The symbols move the items like this.
z920 σ z155
z920 τ z39
z920 ε z447
z575 σ z960
z575 τ z22
z575 ε z24
z725 σ z290
z725 τ z385
z725 ε z820
z399 σ z624
z399 τ z699
z399 ε z630
z381 σ z373
z381 τ z534
z381 ε z656
z145 σ z635
z145 τ z399
z145 ε z905
z629 σ z294
z629 τ z87
z629 ε z204
z693 σ z993
z693 τ z689
z693 ε z376
z32 σ z259
z32 τ z96
z32 ε z90
z742 σ z938
z742 τ z677
z742 ε z145
z905 σ z672
z905 τ z630
z905 ε z541
z699 σ z803
z699 τ z394
z699 ε z785
z437 σ z708
z437 τ z161
z437 ε z859
z24 σ z674
z24 τ z968
z24 ε z162
z243 σ z499
z243 τ z682
z243 ε z462
z429 σ z447
z429 τ z662
z429 ε z403
z462 σ z920
z462 τ z994
z462 ε z429
z662 σ z32
z662 τ z661
z662 ε z499
z848 σ z677
z848 τ z905
z848 ε z296
z101 σ z671
z101 τ z790
z101 ε z394
z421 σ z24
z421 τ z328
z421 ε z361
z945 σ z193
z945 τ z65
z945 ε z493
z605 σ z829
z605 τ z789
z605 ε z409
z434 σ z132
z434 τ z462
z434 ε z290
z89 σ z975
z89 τ z820
z89 ε z880
z624 σ z713
z624 τ z803
z624 ε z101
z974 σ z437
z974 τ z236
z974 ε z789
z938 σ z394
z938 τ z448
z938 ε z635
z90 σ z88
z90 τ z381
z90 ε z155
z236 σ z161
z236 τ z537
z236 ε z56
z447 σ z719
z447 τ z32
z447 ε z357
z337 σ z376
z337 τ z544
z337 ε z501
z357 σ z180
z357 τ z90
z357 ε z661
z674 σ z65
z674 τ z150
z674 ε z473
z361 σ z162
z361 τ z993
z361 ε z851
z229 σ z834
z229 τ z145
z229 ε z848
z960 σ z844
z960 τ z493
z960 ε z674
z22 σ z493
z22 τ z473
z22 ε z968
z87 σ z243
z87 τ z290
z87 ε z975
z822 σ z906
z822 τ z138
z822 ε z713
z927 σ z544
z927 τ z353
z927 ε z762
z968 σ z150
z968 τ z668
z968 ε z574
z993 σ z574
z993 τ z238
z993 ε z575
z420 σ z430
z420 τ z974
z420 ε z605
z193 σ z87
z193 τ z725
z193 ε z89
z138 σ z98
z138 τ z501
z138 ε z927
z265 σ z905
z265 τ z176
z265 ε z330
z789 σ z859
z789 τ z56
z789 ε z898
z868 σ z742
z868 τ z848
z868 ε z708
z661 σ z96
z661 τ z155
z661 ε z506
z135 σ z138
z135 τ z671
z135 ε z803
z865 σ z346
z865 τ z420
z865 ε z293
z385 σ z429
z385 τ z474
z385 ε z294
z132 σ z661
z132 τ z920
z132 ε z682
z650 σ z988
z650 τ z829
z650 ε z974
z266 σ z994
z266 τ z403
z266 ε z474
z648 σ z474
z648 τ z434
z648 ε z87
z790 σ z762
z790 τ z755
z790 ε z822
z656 σ z207
z656 τ z865
z656 ε z259
z537 σ z330
z537 τ z868
z537 ε z788
z403 σ z357
z403 τ z499
z403 ε z132
z510 σ z755
z510 τ z713
z510 ε z135
z290 σ z682
z290 τ z429
z290 ε z266
z204 σ z434
z204 τ z975
z204 ε z725
z56 σ z895
z56 τ z788
z56 ε z988
z668 σ z909
z668 τ z844
z668 ε z945
z506 σ z381
z506 τ z719
z506 ε z39
z161 σ z296
z161 τ z330
z161 ε z895
z544 σ z739
z544 τ z361
z544 ε z333
z975 σ z462
z975 τ z266
z975 ε z385
z895 σ z176
z895 τ z229
z895 ε z868
z844 σ z204
z844 τ z89
z844 ε z65
z374 σ z898
z374 τ z650
z374 ε z420
z430 σ z788
z430 τ z437
z430 ε z829
z409 σ z236
z409 τ z898
z409 ε z346
z682 σ z506
z682 τ z447
z682 ε z994
z574 σ z115
z574 τ z945
z574 ε z960
z207 σ z789
z207 τ z346
z207 ε z374
z497 σ z820
z497 τ z629
z497 ε z909
z755 σ z622
z755 τ z337
z755 ε z138
z859 σ z265
z859 τ z895
z859 ε z537
z834 σ z785
z834 τ z635
z834 ε z677
z803 σ z927
z803 τ z64
z803 ε z790
z474 σ z662
z474 τ z132
z474 ε z243
z64 σ z353
z64 τ z906
z64 ε z755
z448 σ z822
z448 τ z135
z448 ε z624
z293 σ z650
z293 τ z605
z293 ε z373
z376 σ z575
z376 τ z739
z376 ε z421
z988 σ z868
z988 τ z20
z988 ε z437
z762 σ z333
z762 τ z622
z762 ε z906
z718 σ z668
z718 τ z960
z718 ε z238
z708 σ z145
z708 τ z296
z708 ε z265
z906 σ z693
z906 τ z98
z906 ε z337
z851 σ z718
z851 τ z575
z851 ε z689
z493 σ z89
z493 τ z497
z493 ε z150
z469 σ z605
z469 τ z207
z469 ε z534
z294 σ z403
z294 τ z243
z294 ε z434
z296 σ z399
z296 τ z541
z296 ε z176
z713 σ z337
z713 τ z927
z713 ε z671
z501 σ z421
z501 τ z333
z501 ε z353
z622 σ z851
z622 τ z376
z622 ε z98
z373 σ z974
z373 τ z409
z373 ε z207
z672 σ z135
z672 τ z101
z672 ε z699
z88 σ z420
z88 τ z373
z88 ε z469
z534 σ z409
z534 τ z374
z534 ε z865
z635 σ z510
z635 τ z624
z635 ε z672
z898 σ z537
z898 τ z988
z898 ε z430
z499 σ z90
z499 τ z506
z499 ε z920
z353 σ z361
z353 τ z693
z353 ε z622
z180 σ z865
z180 τ z88
z180 ε z96
z630 σ z101
z630 τ z785
z630 ε z938
z689 σ z238
z689 τ z24
z689 ε z739
z788 σ z229
z788 τ z708
z788 ε z20
z150 σ z880
z150 τ z909
z150 ε z115
z473 σ z497
z473 τ z115
z473 ε z668
z671 σ z501
z671 τ z762
z671 ε z64
z259 σ z374
z259 τ z293
z259 ε z88
z162 σ z473
z162 τ z574
z162 ε z718
z785 σ z790
z785 τ z510
z785 ε z448
z155 σ z469
z155 τ z656
z155 ε z719
z880 σ z385
z880 τ z648
z880 ε z629
z333 σ z328
z333 τ z851
z333 ε z693
z719 σ z534
z719 τ z259
z719 ε z180
z677 σ z448
z677 τ z672
z677 ε z399
z238 σ z945
z238 τ z674
z238 ε z22
z39 σ z656
z39 τ z180
z39 ε z32
z330 σ z541
z330 τ z742
z330 ε z229
z994 σ z39
z994 τ z357
z994 ε z662
z176 σ z630
z176 τ z834
z176 ε z742
z739 σ z22
z739 τ z162
z739 ε z328
z20 σ z848
z20 τ z265
z20 ε z161
z98 σ z689
z98 τ z421
z98 ε z544
z829 σ z20
z829 τ z859
z829 ε z236
z820 σ z266
z820 τ z294
z820 ε z648
z346 σ z56
z346 τ z430
z346 ε z650
z96 σ z293
z96 τ z469
z96 ε z381
z65 σ z725
z65 τ z880
z65 ε z497
z394 σ z64
z394 τ z822
z394 ε z510
z115 σ z629
z115 τ z193
z115 ε z844
z328 σ z968
z328 τ z718
z328 ε z993
z541 σ z699
z541 τ z938
z541 ε z834
z909 σ z648
z909 τ z204
z909 ε z193

In the rows, 74 stands for zero.

The rows follow the links: the fewer symbols apart two items are, the more alike their rows tend to be.

Each row is also shifted at random along 5 hidden directions that mean nothing.

Known rows, each with its item:
[102, 88, 71, 70, 77, 78, 71, 83, 78, 73, 52, 72, 65, 82, 77, 69, 85, 81, 78, 73, 70, 84, 78, 62, 69, 64, 77, 71, 67, 77, 77, 87, 61, 79, 68, 83, 84, 82, 71, 74, 83, 70, 83, 53, 87, 80, 77, 90, 77, 89, 76, 75, 80, 71, 68, 66, 76, 59, 83, 77, 79, 72] -> z834
[109, 87, 88, 80, 78, 75, 66, 73, 79, 77, 67, 82, 66, 76, 66, 83, 77, 83, 77, 78, 81, 69, 77, 74, 67, 81, 77, 79, 80, 77, 68, 75, 80, 78, 76, 82, 58, 77, 88, 81, 82, 75, 73, 69, 81, 70, 75, 72, 75, 65, 78, 79, 80, 74, 80, 83, 84, 71, 67, 79, 77, 70] -> z421
[53, 73, 70, 73, 68, 74, 73, 81, 69, 69, 81, 78, 75, 79, 82, 65, 67, 85, 68, 75, 76, 77, 75, 75, 70, 76, 71, 73, 64, 77, 72, 72, 72, 76, 79, 74, 74, 75, 67, 76, 70, 69, 77, 77, 83, 71, 72, 78, 70, 78, 68, 65, 73, 84, 72, 69, 70, 79, 73, 71, 74, 70] -> z499
[43, 73, 74, 76, 74, 67, 76, 72, 68, 81, 68, 70, 68, 65, 78, 70, 73, 69, 78, 73, 67, 69, 72, 72, 74, 72, 72, 73, 78, 76, 74, 83, 76, 74, 72, 74, 76, 77, 71, 71, 74, 73, 73, 74, 69, 70, 78, 70, 72, 89, 74, 79, 73, 69, 78, 73, 75, 68, 74, 76, 75, 76] -> z135
[80, 57, 67, 69, 69, 74, 82, 78, 69, 71, 77, 68, 76, 69, 87, 77, 67, 69, 70, 76, 58, 76, 64, 74, 76, 70, 71, 69, 67, 68, 72, 77, 83, 67, 85, 61, 87, 66, 50, 73, 62, 74, 81, 87, 72, 71, 79, 82, 72, 81, 71, 62, 63, 74, 69, 70, 66, 76, 83, 60, 71, 72] -> z988
[71, 71, 92, 76, 74, 75, 72, 62, 71, 82, 84, 70, 72, 68, 70, 78, 78, 66, 71, 80, 77, 60, 56, 85, 72, 77, 73, 77, 81, 68, 73, 70, 95, 69, 80, 66, 62, 71, 78, 72, 63, 78, 72, 84, 62, 68, 74, 59, 75, 66, 78, 71, 66, 70, 76, 82, 79, 85, 70, 68, 72, 77] -> z575
[31, 70, 71, 79, 74, 68, 69, 73, 65, 86, 71, 72, 69, 62, 72, 70, 75, 67, 75, 72, 63, 69, 73, 77, 75, 80, 76, 70, 77, 76, 75, 88, 75, 72, 78, 76, 74, 79, 60, 75, 69, 65, 77, 76, 69, 69, 77, 72, 67, 93, 64, 75, 73, 63, 76, 71, 72, 71, 74, 68, 75, 72] -> z337
[73, 72, 110, 72, 72, 76, 69, 71, 77, 67, 83, 75, 73, 73, 68, 79, 86, 62, 65, 67, 81, 69, 61, 75, 61, 76, 66, 79, 79, 71, 70, 57, 96, 70, 70, 66, 66, 78, 84, 69, 68, 91, 61, 81, 76, 67, 72, 50, 80, 64, 89, 71, 78, 70, 86, 88, 78, 74, 82, 76, 75, 75] -> z506
[72, 75, 71, 72, 73, 67, 78, 75, 68, 67, 75, 80, 77, 69, 72, 78, 65, 71, 68, 73, 75, 72, 84, 73, 69, 76, 73, 81, 74, 69, 69, 68, 71, 76, 67, 73, 71, 68, 75, 79, 79, 79, 72, 78, 77, 68, 72, 72, 77, 67, 80, 75, 77, 82, 79, 82, 77, 70, 71, 75, 72, 73] -> z207
[73, 79, 80, 81, 76, 69, 73, 75, 74, 79, 66, 78, 65, 68, 74, 78, 71, 78, 79, 75, 71, 70, 77, 71, 70, 79, 74, 76, 80, 78, 68, 81, 79, 77, 77, 79, 67, 77, 78, 79, 78, 73, 72, 74, 77, 68, 79, 73, 71, 79, 74, 80, 78, 73, 82, 78, 79, 67, 70, 78, 76, 71] -> z762
[74, 72, 81, 77, 76, 78, 66, 69, 85, 69, 80, 75, 78, 77, 62, 77, 79, 72, 78, 67, 86, 77, 77, 72, 78, 77, 70, 74, 81, 80, 72, 59, 73, 71, 70, 77, 68, 75, 90, 71, 79, 78, 60, 72, 71, 83, 68, 63, 74, 55, 74, 77, 78, 70, 77, 77, 71, 77, 70, 86, 72, 73] -> z434
[107, 74, 83, 74, 72, 77, 82, 66, 79, 74, 82, 72, 73, 80, 80, 76, 67, 82, 74, 86, 79, 65, 58, 82, 73, 73, 73, 75, 75, 66, 71, 68, 90, 73, 83, 65, 66, 67, 85, 72, 62, 75, 73, 81, 68, 68, 77, 74, 74, 61, 80, 71, 66, 82, 74, 78, 80, 84, 66, 67, 72, 77] -> z574
[44, 78, 64, 77, 76, 66, 75, 74, 67, 81, 65, 71, 69, 67, 76, 69, 71, 74, 78, 75, 72, 71, 79, 71, 75, 71, 75, 76, 77, 78, 76, 84, 66, 77, 68, 79, 75, 76, 74, 73, 80, 71, 76, 70, 70, 74, 75, 72, 73, 88, 72, 81, 75, 73, 74, 70, 75, 69, 69, 80, 75, 76] -> z394
[91, 85, 82, 74, 79, 73, 74, 74, 75, 75, 61, 73, 67, 74, 76, 77, 79, 78, 78, 78, 80, 73, 73, 68, 67, 65, 71, 81, 77, 78, 72, 75, 76, 76, 68, 77, 72, 75, 85, 74, 85, 81, 76, 67, 78, 78, 75, 71, 83, 74, 85, 78, 76, 76, 75, 77, 81, 69, 73, 87, 77, 74] -> z399
[91, 66, 78, 73, 77, 75, 70, 72, 74, 73, 73, 69, 78, 68, 69, 86, 80, 63, 73, 71, 75, 74, 70, 72, 75, 69, 73, 78, 78, 76, 74, 67, 78, 68, 71, 69, 76, 70, 71, 71, 78, 84, 72, 78, 68, 82, 70, 62, 82, 64, 79, 71, 69, 67, 70, 77, 70, 78, 78, 79, 72, 73] -> z161
[86, 61, 94, 70, 71, 83, 77, 67, 90, 69, 81, 66, 73, 78, 76, 70, 83, 65, 79, 69, 64, 76, 53, 73, 76, 72, 67, 61, 76, 65, 72, 66, 93, 66, 81, 60, 82, 76, 77, 62, 53, 75, 64, 77, 68, 71, 81, 75, 67, 71, 76, 69, 70, 62, 77, 74, 69, 70, 85, 61, 73, 77] -> z204
[96, 92, 73, 74, 80, 73, 68, 78, 79, 74, 52, 75, 67, 78, 68, 74, 84, 79, 81, 71, 81, 79, 87, 62, 70, 67, 77, 78, 77, 81, 76, 80, 57, 81, 59, 88, 73, 82, 88, 75, 95, 76, 74, 52, 82, 83, 72, 76, 81, 77, 80, 86, 85, 71, 73, 72, 80, 61, 73, 90, 79, 74] -> z635
[38, 82, 64, 76, 82, 71, 70, 61, 68, 81, 75, 78, 78, 70, 62, 66, 72, 74, 76, 79, 85, 67, 83, 81, 79, 76, 74, 78, 78, 70, 75, 73, 65, 76, 66, 80, 65, 70, 87, 77, 79, 65, 78, 70, 65, 78, 67, 76, 76, 64, 72, 76, 75, 78, 70, 76, 78, 80, 60, 81, 71, 75] -> z493
[84, 72, 82, 69, 75, 72, 81, 80, 72, 67, 65, 79, 69, 70, 83, 74, 71, 74, 71, 76, 59, 78, 74, 68, 64, 75, 68, 73, 68, 63, 64, 79, 87, 73, 80, 68, 84, 70, 61, 81, 68, 74, 84, 79, 88, 62, 84, 92, 75, 81, 81, 64, 76, 78, 80, 81, 77, 60, 85, 63, 74, 67] -> z789
[71, 67, 90, 69, 78, 79, 65, 73, 73, 77, 66, 66, 73, 67, 67, 78, 96, 53, 73, 66, 65, 76, 63, 70, 71, 67, 71, 71, 76, 71, 77, 75, 83, 66, 70, 69, 83, 79, 62, 68, 71, 81, 76, 70, 71, 80, 74, 66, 81, 81, 79, 68, 72, 54, 71, 75, 70, 69, 91, 72, 75, 73] -> z265
[53, 75, 81, 76, 85, 68, 66, 69, 66, 75, 68, 81, 77, 58, 60, 85, 79, 61, 71, 72, 80, 70, 87, 72, 69, 76, 69, 87, 83, 74, 67, 67, 77, 72, 64, 77, 69, 69, 78, 83, 89, 83, 76, 79, 74, 78, 69, 64, 87, 59, 83, 73, 79, 72, 79, 89, 78, 72, 72, 88, 72, 67] -> z56
[58, 79, 95, 73, 74, 77, 64, 77, 75, 68, 74, 79, 71, 76, 68, 70, 86, 71, 68, 68, 78, 76, 73, 72, 63, 77, 68, 74, 72, 74, 71, 68, 81, 74, 70, 76, 71, 82, 77, 75, 73, 78, 71, 70, 86, 71, 72, 68, 75, 74, 79, 69, 82, 71, 81, 80, 76, 68, 81, 76, 76, 70] -> z920
[81, 72, 89, 75, 71, 79, 72, 77, 82, 65, 80, 76, 72, 81, 77, 73, 75, 81, 73, 73, 78, 78, 67, 72, 69, 76, 67, 72, 71, 77, 68, 64, 85, 73, 81, 71, 73, 76, 79, 73, 68, 77, 68, 78, 82, 72, 75, 72, 72, 67, 76, 68, 75, 77, 79, 76, 73, 75, 77, 75, 75, 71] -> z403
[62, 70, 50, 72, 76, 73, 69, 77, 64, 78, 69, 70, 79, 70, 72, 74, 75, 71, 73, 73, 73, 79, 82, 73, 80, 68, 78, 74, 69, 79, 80, 80, 56, 72, 70, 78, 81, 72, 59, 75, 83, 69, 83, 70, 70, 87, 67, 77, 78, 78, 65, 70, 69, 71, 60, 64, 66, 79, 74, 78, 72, 71] -> z708
[29, 74, 74, 71, 70, 70, 69, 75, 62, 72, 80, 77, 77, 71, 70, 66, 75, 67, 63, 69, 76, 72, 78, 78, 68, 76, 73, 76, 69, 72, 77, 71, 70, 74, 67, 74, 72, 76, 67, 74, 73, 75, 74, 76, 76, 69, 68, 65, 75, 79, 73, 70, 76, 75, 75, 75, 73, 75, 75, 72, 73, 73] -> z90
[78, 75, 87, 73, 81, 72, 72, 75, 71, 72, 64, 80, 70, 65, 73, 81, 78, 70, 73, 76, 71, 75, 78, 69, 65, 74, 67, 81, 76, 70, 64, 74, 87, 72, 74, 73, 77, 70, 71, 82, 79, 80, 82, 78, 84, 72, 77, 79, 83, 69, 84, 66, 77, 75, 78, 86, 79, 66, 79, 77, 74, 65] -> z437
[87, 82, 80, 76, 76, 74, 75, 69, 72, 79, 75, 77, 69, 76, 75, 74, 70, 84, 73, 85, 79, 66, 68, 81, 70, 77, 75, 78, 74, 70, 71, 76, 83, 76, 81, 74, 63, 71, 80, 79, 70, 70, 81, 76, 75, 67, 75, 78, 74, 68, 76, 71, 71, 82, 74, 78, 82, 79, 65, 70, 74, 72] -> z24
[59, 68, 62, 79, 70, 70, 70, 74, 69, 83, 76, 70, 73, 68, 71, 75, 71, 70, 76, 71, 67, 70, 74, 77, 81, 78, 80, 69, 77, 80, 78, 83, 67, 73, 78, 76, 71, 76, 64, 72, 72, 67, 71, 74, 65, 73, 73, 67, 65, 85, 61, 80, 71, 65, 72, 67, 69, 76, 70, 70, 74, 75] -> z501
[85, 73, 54, 79, 73, 70, 80, 61, 69, 79, 93, 73, 84, 75, 71, 82, 52, 84, 72, 88, 96, 59, 73, 89, 85, 75, 79, 86, 80, 78, 76, 61, 68, 75, 75, 72, 53, 58, 91, 74, 78, 76, 68, 87, 53, 79, 63, 57, 77, 45, 71, 79, 61, 91, 66, 75, 76, 103, 46, 83, 67, 81] -> z22
[59, 75, 93, 71, 76, 68, 78, 73, 68, 69, 72, 81, 71, 65, 75, 74, 74, 66, 67, 74, 68, 69, 75, 72, 61, 77, 66, 80, 75, 62, 65, 70, 91, 74, 71, 68, 74, 71, 73, 80, 71, 82, 76, 81, 83, 59, 79, 73, 79, 75, 88, 69, 79, 78, 86, 89, 82, 62, 80, 70, 74, 70] -> z373
[83, 82, 68, 76, 81, 71, 72, 73, 69, 76, 66, 75, 74, 71, 72, 81, 73, 80, 76, 80, 88, 72, 82, 71, 72, 67, 74, 87, 77, 83, 73, 71, 67, 76, 66, 80, 69, 70, 84, 78, 92, 81, 78, 72, 74, 85, 68, 68, 86, 63, 80, 76, 73, 82, 69, 76, 78, 80, 65, 93, 74, 72] -> z742
[82, 55, 73, 70, 71, 77, 72, 72, 72, 74, 79, 62, 81, 68, 72, 83, 82, 54, 71, 67, 66, 75, 62, 75, 80, 67, 75, 70, 75, 73, 79, 69, 77, 63, 75, 63, 83, 71, 57, 65, 67, 81, 70, 81, 60, 82, 71, 61, 77, 73, 72, 69, 63, 59, 66, 70, 63, 81, 84, 68, 70, 76] -> z20
[61, 62, 65, 73, 70, 65, 85, 70, 63, 69, 87, 74, 82, 64, 79, 80, 55, 69, 66, 77, 75, 66, 74, 80, 75, 74, 71, 82, 75, 69, 70, 64, 79, 72, 74, 64, 71, 60, 69, 75, 71, 82, 70, 94, 65, 67, 72, 63, 77, 63, 77, 72, 66, 85, 76, 80, 73, 83, 67, 72, 68, 76] -> z420
[30, 68, 84, 73, 74, 78, 67, 75, 75, 73, 76, 74, 71, 73, 74, 61, 83, 70, 73, 69, 66, 79, 69, 73, 72, 78, 66, 65, 69, 71, 72, 76, 82, 70, 80, 72, 82, 80, 64, 72, 62, 66, 77, 74, 80, 72, 77, 82, 68, 85, 68, 63, 76, 67, 76, 72, 68, 69, 84, 67, 75, 68] -> z474
[75, 72, 94, 79, 75, 68, 79, 66, 77, 76, 74, 70, 68, 64, 76, 84, 73, 68, 79, 76, 77, 63, 63, 74, 69, 72, 67, 81, 88, 76, 68, 68, 95, 72, 73, 67, 66, 72, 89, 69, 74, 89, 62, 84, 65, 68, 78, 53, 78, 69, 86, 83, 72, 72, 87, 85, 80, 73, 70, 83, 74, 78] -> z803
[46, 72, 73, 78, 74, 66, 78, 74, 68, 81, 69, 72, 67, 65, 81, 71, 68, 74, 78, 76, 66, 69, 72, 73, 73, 75, 72, 73, 77, 76, 71, 84, 79, 75, 77, 73, 74, 75, 70, 74, 72, 71, 75, 77, 72, 67, 80, 74, 70, 89, 71, 78, 72, 73, 79, 73, 76, 69, 71, 74, 75, 74] -> z713
[56, 82, 57, 81, 77, 62, 83, 73, 65, 78, 70, 76, 71, 67, 82, 75, 54, 89, 78, 86, 85, 66, 84, 74, 75, 71, 73, 87, 78, 83, 70, 77, 68, 80, 70, 79, 65, 66, 85, 80, 88, 75, 76, 79, 71, 74, 73, 71, 78, 72, 75, 83, 71, 92, 75, 75, 80, 80, 54, 91, 73, 75] -> z101
[86, 76, 62, 71, 72, 79, 69, 69, 75, 80, 77, 68, 78, 81, 65, 70, 78, 71, 74, 72, 74, 73, 71, 79, 82, 74, 84, 67, 71, 71, 85, 77, 59, 73, 72, 77, 71, 76, 72, 69, 70, 64, 73, 63, 64, 79, 68, 74, 68, 74, 64, 77, 71, 65, 63, 63, 70, 79, 71, 65, 73, 79] -> z238
[74, 57, 67, 77, 69, 76, 79, 65, 82, 69, 95, 67, 84, 76, 75, 78, 62, 74, 77, 74, 83, 71, 64, 81, 87, 73, 70, 72, 79, 78, 74, 56, 78, 67, 80, 64, 70, 64, 83, 64, 65, 78, 58, 89, 55, 81, 69, 59, 70, 52, 69, 75, 62, 77, 72, 71, 65, 93, 64, 77, 67, 79] -> z87
[103, 72, 58, 73, 68, 77, 80, 71, 74, 77, 84, 69, 77, 83, 79, 73, 62, 85, 73, 83, 76, 70, 65, 83, 82, 73, 82, 70, 68, 72, 79, 75, 68, 74, 83, 70, 68, 68, 72, 71, 65, 66, 76, 76, 64, 74, 72, 78, 67, 69, 65, 73, 63, 81, 63, 64, 72, 88, 64, 63, 71, 79] -> z718
[79, 81, 70, 73, 78, 79, 68, 72, 86, 71, 66, 77, 74, 82, 65, 65, 80, 78, 82, 69, 75, 83, 84, 67, 78, 75, 74, 66, 73, 72, 74, 74, 61, 76, 69, 82, 77, 78, 84, 74, 77, 63, 73, 58, 79, 80, 73, 90, 69, 69, 70, 77, 83, 70, 72, 70, 73, 64, 74, 76, 75, 72] -> z629
[105, 79, 63, 78, 71, 74, 74, 76, 74, 78, 75, 76, 71, 81, 77, 77, 64, 90, 75, 82, 77, 71, 75, 78, 76, 78, 82, 74, 71, 78, 74, 80, 68, 78, 83, 79, 65, 72, 74, 79, 75, 66, 78, 73, 75, 72, 74, 80, 69, 71, 66, 75, 71, 81, 69, 69, 76, 81, 63, 70, 74, 73] -> z851

Where do the symbols, taken in turn from left to right, take each start?
Answers are names.
[71, 82, 73, 81, 77, 66, 74, 75, 73, 78, 65, 79, 66, 69, 75, 77, 67, 82, 80, 77, 75, 70, 83, 70, 71, 78, 74, 79, 80, 81, 68, 81, 73, 79, 74, 82, 66, 75, 82, 80, 84, 73, 73, 72, 78, 70, 77, 74, 73, 77, 74, 83, 79, 78, 82, 78, 80, 67, 65, 83, 76, 71]
τ τ σ ε ε τ τ -> z674
[46, 83, 82, 75, 81, 68, 70, 69, 69, 81, 61, 72, 67, 64, 69, 73, 83, 66, 77, 73, 78, 69, 77, 70, 69, 69, 71, 81, 82, 77, 74, 78, 75, 75, 61, 79, 72, 78, 83, 73, 85, 79, 74, 67, 71, 77, 73, 64, 82, 81, 82, 81, 79, 68, 78, 79, 80, 67, 73, 88, 76, 75]
ε σ ε σ ε σ -> z376
[97, 77, 80, 69, 79, 80, 62, 79, 78, 73, 57, 72, 72, 74, 64, 78, 95, 63, 75, 64, 68, 84, 77, 64, 71, 68, 76, 71, 73, 75, 77, 78, 66, 71, 66, 79, 83, 82, 67, 73, 82, 76, 78, 58, 81, 84, 73, 78, 79, 79, 76, 72, 80, 57, 69, 72, 71, 62, 89, 76, 77, 70]
τ τ τ τ σ τ τ -> z337
[56, 68, 75, 70, 79, 75, 65, 76, 68, 77, 64, 71, 74, 65, 67, 74, 88, 58, 72, 67, 63, 79, 76, 69, 73, 71, 73, 71, 72, 71, 76, 81, 72, 68, 70, 74, 85, 77, 56, 75, 75, 72, 83, 69, 76, 79, 74, 78, 78, 84, 73, 66, 75, 59, 69, 73, 69, 66, 87, 70, 74, 69]
σ σ ε ε σ -> z624
[51, 64, 56, 81, 70, 67, 72, 70, 67, 83, 82, 68, 77, 65, 70, 79, 65, 68, 75, 71, 73, 67, 75, 80, 85, 78, 80, 73, 81, 83, 79, 77, 64, 72, 75, 75, 67, 72, 69, 70, 76, 71, 65, 80, 56, 77, 69, 57, 67, 77, 61, 83, 67, 68, 72, 67, 67, 84, 63, 76, 71, 78]
σ ε σ ε -> z24
[87, 82, 70, 71, 75, 80, 66, 69, 78, 79, 70, 72, 74, 81, 62, 68, 84, 71, 75, 71, 74, 75, 75, 76, 78, 74, 82, 68, 73, 69, 82, 78, 61, 75, 69, 80, 71, 79, 77, 71, 73, 64, 76, 58, 70, 77, 70, 79, 70, 74, 69, 77, 77, 64, 67, 68, 75, 72, 73, 68, 75, 77]
ε σ τ τ σ -> z290
[23, 74, 93, 81, 80, 64, 73, 67, 65, 84, 69, 76, 64, 55, 74, 74, 75, 66, 76, 77, 70, 62, 71, 75, 66, 78, 66, 81, 86, 73, 66, 80, 95, 73, 74, 72, 68, 76, 78, 77, 73, 78, 74, 83, 71, 64, 80, 63, 77, 83, 81, 77, 76, 70, 87, 87, 82, 68, 71, 80, 75, 72]
ε σ ε ε σ -> z689
[82, 79, 74, 71, 76, 79, 69, 66, 79, 78, 73, 71, 75, 79, 63, 69, 83, 69, 76, 72, 75, 73, 71, 77, 78, 73, 78, 68, 75, 67, 80, 74, 68, 73, 69, 75, 71, 77, 81, 69, 70, 68, 72, 63, 67, 77, 71, 77, 71, 70, 72, 77, 75, 65, 69, 71, 75, 73, 73, 69, 73, 78]
τ τ τ σ τ -> z429
[60, 69, 79, 73, 71, 79, 65, 75, 78, 69, 81, 73, 77, 78, 67, 71, 82, 69, 71, 64, 78, 79, 73, 73, 75, 76, 72, 69, 72, 79, 77, 66, 71, 71, 72, 75, 74, 80, 73, 69, 72, 75, 65, 72, 75, 79, 68, 65, 71, 71, 69, 72, 77, 67, 74, 71, 67, 76, 79, 76, 74, 73]
ε τ τ ε τ σ τ σ -> z236
[77, 86, 95, 81, 81, 72, 65, 72, 74, 81, 64, 82, 62, 68, 66, 79, 81, 77, 76, 77, 75, 68, 76, 73, 63, 83, 73, 79, 82, 75, 66, 80, 87, 76, 77, 81, 61, 80, 83, 83, 79, 73, 77, 71, 83, 66, 78, 73, 75, 74, 79, 76, 82, 71, 85, 86, 85, 65, 71, 78, 78, 67]
τ ε τ ε τ ε ε ε -> z473
[70, 66, 76, 78, 71, 73, 68, 71, 72, 82, 79, 68, 73, 69, 68, 79, 78, 64, 74, 69, 68, 68, 66, 79, 78, 79, 79, 70, 79, 77, 78, 78, 76, 70, 79, 73, 68, 77, 67, 70, 68, 72, 68, 76, 63, 73, 73, 60, 68, 79, 66, 78, 70, 60, 74, 71, 70, 78, 73, 68, 74, 76]
σ τ ε τ σ σ σ -> z434
[113, 79, 64, 69, 65, 75, 77, 83, 78, 61, 78, 77, 79, 88, 75, 75, 66, 83, 67, 69, 80, 79, 82, 70, 72, 73, 80, 74, 66, 77, 77, 65, 56, 80, 68, 77, 71, 74, 78, 73, 80, 77, 66, 67, 81, 73, 68, 72, 72, 67, 73, 79, 78, 83, 72, 69, 73, 73, 72, 74, 74, 77]
τ ε τ σ τ τ -> z788
[67, 66, 69, 75, 68, 77, 75, 77, 77, 67, 85, 73, 77, 80, 81, 69, 66, 83, 73, 74, 76, 78, 70, 75, 77, 75, 70, 69, 68, 79, 72, 68, 75, 72, 83, 70, 76, 72, 70, 72, 67, 71, 71, 81, 76, 75, 73, 76, 68, 70, 66, 67, 69, 80, 71, 68, 67, 82, 72, 72, 72, 72]
ε τ σ ε τ ε -> z656
